Here is a tiny trained network, its code and every weight. The questions are about switching its units off for an input and a class, where a switched-off unit gives its printed mean instead of its output.

import numpy as np


def w(rows, s, z=0):
    codes = np.array(rows[::2]) - 128.0
    scale = np.full(codes.shape[1], s)
    scale[-1] = z or s
    return codes * scale


def norm(h):
    return h / np.sqrt((h * h).mean(-1, keepdims=True) + 1e-5)


def f(y):
    return np.maximum(y, 0)


def log_softmax(a):
    a = a - a.max(-1, keepdims=True)
    return a - np.log(np.exp(a).sum(-1, keepdims=True))


def net(x, mask):
    res = np.array(x, float).reshape(1, 4) / 4 @ E
    u = 0
    for l in range(2):
        y = f(norm(res) @ A[l][:, :-1].T + A[l][:, -1])
        res = res + np.where(mask[u : u + 10], y, B[l][:, -1]) @ B[l][:, :-1]
        u += 10
    return log_softmax(norm(res)[-1] @ U[:, :-1].T + U[:, -1])


A, B = {}, {}
E = w([
[153,174,27,107,146,58,83,167,6,159,185,103],'x0',
[151,84,63,146,242,146,218,80,105,125,113,108],'x1',
[206,177,170,145,37,180,220,66,179,124,3,166],'x2',
[92,22,91,130,174,149,122,158,164,134,125,55],'x3',
],0.0022)
A[0] = w([
[116,118,96,159,151,114,123,133,66,134,184,132,171],'L0N0',
[95,85,134,132,155,178,161,117,179,116,100,100,20],'L0N1',
[123,123,132,130,129,119,123,120,129,121,110,132,6],'L0N2',
[166,186,106,115,105,101,122,127,83,125,132,136,84],'L0N3',
[118,138,190,124,96,127,129,126,171,128,132,162,71],'L0N4',
[172,114,99,135,129,161,210,99,135,127,53,94,50],'L0N5',
[83,64,139,132,162,132,110,145,147,101,160,111,21],'L0N6',
[154,140,116,132,150,109,172,82,84,136,143,119,49],'L0N7',
[169,129,126,133,150,167,254,49,159,103,62,146,59],'L0N8',
[155,182,120,119,130,109,115,107,74,113,140,160,141],'L0N9',
],0.0042,0.0017)
B[0] = w([
[113,170,108,58,174,111,113,97,132,33,144,129,219],'L0N0',
[220,143,144,153,129,103,194,138,93,176,110,181,179],'L0N1',
[128,137,124,103,104,137,116,141,131,125,120,140,128],'L0N2',
[184,113,140,147,132,108,205,129,91,166,120,156,179],'L0N3',
[104,139,119,154,115,177,109,76,141,72,84,138,189],'L0N4',
[194,99,159,188,68,130,186,154,148,223,94,181,212],'L0N5',
[124,88,111,118,136,123,204,129,148,253,141,73,179],'L0N6',
[133,165,155,124,140,106,43,116,108,75,144,142,163],'L0N7',
[242,118,188,201,64,105,235,193,109,252,69,206,254],'L0N8',
[173,126,130,145,146,127,226,110,125,156,121,159,188],'L0N9',
],0.0035,0.0044)
A[1] = w([
[20,19,59,97,233,140,56,156,161,85,152,2,35],'L1N0',
[150,112,103,108,47,130,41,188,81,141,122,71,9],'L1N1',
[162,151,82,113,80,120,51,164,102,119,103,94,10],'L1N2',
[138,114,62,109,161,117,116,107,93,127,132,109,4],'L1N3',
[128,219,204,180,20,165,118,89,174,88,64,193,110],'L1N4',
[86,56,165,168,222,183,172,92,162,84,153,132,149],'L1N5',
[165,231,91,125,110,106,58,106,24,45,127,145,85],'L1N6',
[199,177,93,107,95,109,124,111,88,124,120,121,104],'L1N7',
[91,58,217,151,62,254,118,139,242,115,45,86,166],'L1N8',
[202,103,86,131,218,66,182,132,42,206,194,128,92],'L1N9',
],0.0027,0.0014)
B[1] = w([
[107,60,142,112,15,162,235,134,178,199,176,44,214],'L1N0',
[168,149,130,156,161,125,171,102,114,134,80,176,139],'L1N1',
[143,143,131,137,149,134,181,130,128,111,84,155,136],'L1N2',
[124,140,205,146,99,151,124,126,150,131,111,139,156],'L1N3',
[90,1,94,114,151,174,65,112,203,133,170,53,250],'L1N4',
[165,149,128,151,56,103,182,151,97,171,121,149,162],'L1N5',
[158,153,147,148,172,120,177,146,115,115,64,166,185],'L1N6',
[101,115,130,150,167,121,161,185,123,140,106,145,170],'L1N7',
[152,225,107,160,176,122,74,87,75,91,91,181,223],'L1N8',
[54,170,124,91,149,130,27,139,131,66,126,133,252],'L1N9',
],0.0039,0.0042)
U = w([
[178,116,151,171,100,138,168,126,138,169,92,150,135],'0',
[101,120,137,137,121,161,34,91,160,64,118,122,127],'1',
[230,113,166,161,100,129,102,75,58,41,177,7,1],'2',
[133,185,109,106,177,86,129,144,69,84,131,149,127],'3',
[84,96,109,94,122,117,145,145,131,145,189,49,128],'4',
],0.015,0.024)

Each question gives the input, the list of numbers given to net, and the class t.
The units are the neurons (one row each of A and B). Each row of codes is followed by its name. A weight is (code - 128) times the scale printed after its matrix; where a second scale follows, it is the last column's (A, B and U).
mask holds one flag per neuron, layer by layer. A switched-off neuron (its flag False) gives its mean, the last column of its row in B, instead of its output. The means were averaged over made-up inputs and are rounded, as every weight is.
A unit's drop is (log p(t) with every unit on - log p(t) with that unit switched off) / (log p(t) with every unit on - log p(t) with every unit switched off).
The circuit of an input: a set's keep is (log p(t) with only the set's units on - log p(t) with every unit switched off) / (log p(t) with every unit on - log p(t) with every unit switched off). Starting from the 12 units with the biggest drops (on a tie, the unit counted first), units are removed one at a time, each time the one whose removal leaves the highest keep (on an exact tie, the one counted first), for as long as the keep stays at least 0.8.
units of the circuit, in order: the units of the circuit, biggest drop first
k most important neurons: the k neurons with the biggest drops, biggest first
k most important neurons of layer l: the k neurons of layer l with the biggest drops, biggest first
drop when u is switched off: that unit's drop, to one decimal
input [-1,8,-4,-1], class 3: units of the circuit, in order => [L1N9]
input [8,-5,5,2], class 3: units of the circuit, in order => [L0N8, L1N0]
input [-3,8,-7,-5], class 4: units of the circuit, in order => [L0N8, L1N8]
input [-3,-3,-1,-7], class 1: units of the circuit, in order => [L0N8, L1N4]
input [7,-7,1,7], class 3: 4 most important neurons of layer 1 => [L1N4, L1N1, L1N6, L1N2]
input [6,1,3,8], class 4: 2 most important neurons => [L0N8, L1N0]
input [-5,1,-5,0], class 4: units of the circuit, in order => [L0N8, L0N6]
input [8,7,4,8], class 3: 3 most important neurons => [L1N9, L1N4, L1N0]
input [1,-6,2,-1], class 1: 2 most important neurons => [L0N8, L1N4]
input [7,4,1,4], class 3: 2 most important neurons of layer 1 => [L1N4, L1N6]
input [5,8,2,2], class 3: 2 most important neurons of layer 0 => [L0N7, L0N0]
input [6,-3,2,-8], class 3: 2 most important neurons of layer 0 => [L0N8, L0N5]
input [7,-6,2,-8], class 3: drop when L0N5 is switched off => 0.3
input [4,-5,1,3], class 3: drop when L0N4 is switched off => 0.0
input [3,-5,-1,5], class 4: units of the circuit, in order => [L0N8]
